Look-ups in named tables: a row name and a column name give one cell, copied from the table.

Lavutig:
fields: Fopuv, Petugod, Vefovi, Ladoru, Dafafi, Feroze, Gebir
Likulo: [0.1, 0.3, 0.6, 0.3, 0.3, 0.3, 0.2]
Lar: [0.3, 0.1, 0.4, 0.0, 0.0, 0.0, 0.3]
Nesi: [0.7, -0.6, -0.6, -0.5, -0.5, -0.5, 0.6]

Nesi, Fopuv -> 0.7
Likulo, Fopuv -> 0.1
Nesi, Feroze -> -0.5
Lar, Petugod -> 0.1
Nesi, Vefovi -> -0.6
Likulo, Feroze -> 0.3
Likulo, Gebir -> 0.2
Lar, Feroze -> 0.0
Lar, Vefovi -> 0.4
Lar, Fopuv -> 0.3
Lar, Ladoru -> 0.0
Lar, Gebir -> 0.3
Likulo, Dafafi -> 0.3
Nesi, Dafafi -> -0.5
Nesi, Petugod -> -0.6
Nesi, Ladoru -> -0.5
Nesi, Gebir -> 0.6
Likulo, Petugod -> 0.3

Gizenak =
         Gedom  Tize  Ritovi  Fasa  Mukesi
Nozuf       31     1     166   166     221
Kurimas    112    26     167   163     178
Tegeg      122   143      42    83     172

Gedom of Nozuf = 31
Mukesi of Kurimas = 178
Tize of Nozuf = 1
Mukesi of Nozuf = 221
Fasa of Tegeg = 83
Fasa of Kurimas = 163
Gedom of Tegeg = 122
Ritovi of Tegeg = 42
Mukesi of Tegeg = 172
Ritovi of Nozuf = 166
Fasa of Nozuf = 166
Tize of Tegeg = 143
Which row has the largest Mukesi? Nozuf

Dal =
,Darura,Dut,Letar,Lar
Femuto,-46.50,-66.70,-62.72,-75.15
Met,-45.75,-57.76,-54.37,-61.47
Vugo,70.90,-37.65,18.20,-28.33
Toz,70.94,-37.44,18.65,-28.11
Lomodas,71.05,-35.24,20.65,-25.06
Kegerez,71.14,-33.68,20.55,-23.30
Rop,58.02,-40.60,14.66,-24.36
Bonuli,-46.31,-69.35,-64.73,-77.42
Guso,69.36,-38.51,16.55,-28.22
Som,-47.26,-69.77,-63.85,-77.61
Kofaba,68.55,-38.70,16.27,-27.78
Ligi,70.50,-34.24,18.96,-23.81

Rop, Dut => -40.60
Lomodas, Dut => -35.24
Rop, Darura => 58.02
Kegerez, Dut => -33.68
Som, Dut => -69.77
Rop, Lar => -24.36
Row with the largest Dut: Kegerez

Table Bul
	Zak	Papetug	Zub	Birelas	Sab	Tureb
Mamu	84	92	44	84	93	85
Gekinu	121	155	87	121	79	71
Lem	117	172	98	135	59	60
Lunu	134	211	114	159	49	51

Birelas of Lem = 135
Tureb of Gekinu = 71
Tureb of Mamu = 85
Zak of Gekinu = 121
Zub of Lunu = 114
Sab of Mamu = 93
Sab of Lunu = 49
Zak of Mamu = 84
Tureb of Lunu = 51
Zub of Gekinu = 87
Tureb of Lem = 60
Papetug of Mamu = 92
Birelas of Gekinu = 121
Sab of Gekinu = 79
Papetug of Lem = 172

Latul =
fields: Viba, Mema, Mesini, Vule
Sok: [244, 240, 159, 216]
Ladem: [153, 47, 147, 160]
Pime: [154, 196, 139, 110]
Lige: [222, 134, 188, 202]
Gerupez: [173, 218, 183, 135]
Vub: [128, 159, 229, 181]
Robu: [123, 227, 188, 99]
Doragem: [127, 246, 205, 209]
Fidut: [246, 184, 168, 166]
Vug: [248, 120, 187, 132]
Val: [145, 106, 132, 181]

Viba of Doragem: 127
Viba of Pime: 154
Mesini of Vug: 187
Mema of Fidut: 184
Vule of Vug: 132
Viba of Val: 145
Mema of Val: 106
Mema of Sok: 240
Mesini of Pime: 139
Vule of Val: 181
Mema of Ladem: 47
Viba of Lige: 222
Mema of Pime: 196
Vule of Robu: 99
Vule of Lige: 202
Vule of Ladem: 160
Mema of Lige: 134
Mema of Doragem: 246
Viba of Ladem: 153

Table Geb
           Tuda      Zef  Muvafuv  Mizozik      Bib     Zepo   Dumuza
Vogilu    5.329   38.942   35.090  -44.806   38.856   34.534   39.266
Boram    78.134  -94.099  -87.019  -43.359  -94.605  -97.602  -97.801
Vamifut  31.921   38.067   52.735  -58.404   41.988   43.091   47.512
Muman    54.600  -24.742  -21.851  -73.250  -18.402  -18.992  -13.963
Kapo     41.651   52.259   43.699  -86.876   53.933   53.989   43.383

Mizozik of Kapo is -86.876
Zepo of Kapo is 53.989
Tuda of Boram is 78.134
Zepo of Boram is -97.602
Bib of Muman is -18.402
Zef of Muman is -24.742
Dumuza of Boram is -97.801
Zef of Kapo is 52.259
Tuda of Vogilu is 5.329
Dumuza of Vamifut is 47.512
Mizozik of Vamifut is -58.404
Muvafuv of Boram is -87.019
Row with the largest Zepo: Kapo

Vum:
|  | Zonef | Gozag | Kulo |
|---|---|---|---|
| Daga | 0.42 | 0.69 | 0.50 |
| Keb | 0.27 | 0.29 | 0.23 |
| Tidel | 0.49 | 0.76 | 0.55 |
| Buropu | 0.23 | 0.27 | 0.19 |
| Fef | 0.27 | 0.30 | 0.23 |
| Fet | 0.49 | 0.74 | 0.54 |
| Vidopip | 0.48 | 0.74 | 0.54 |
| Nozi | 0.45 | 0.72 | 0.50 |
| Buni | 0.29 | 0.31 | 0.24 |
| Bino | 0.44 | 0.71 | 0.48 |
| Bez | 0.23 | 0.27 | 0.18 |

Buropu, Gozag: 0.27
Tidel, Zonef: 0.49
Fet, Zonef: 0.49
Buni, Kulo: 0.24
Bez, Gozag: 0.27
Bez, Kulo: 0.18

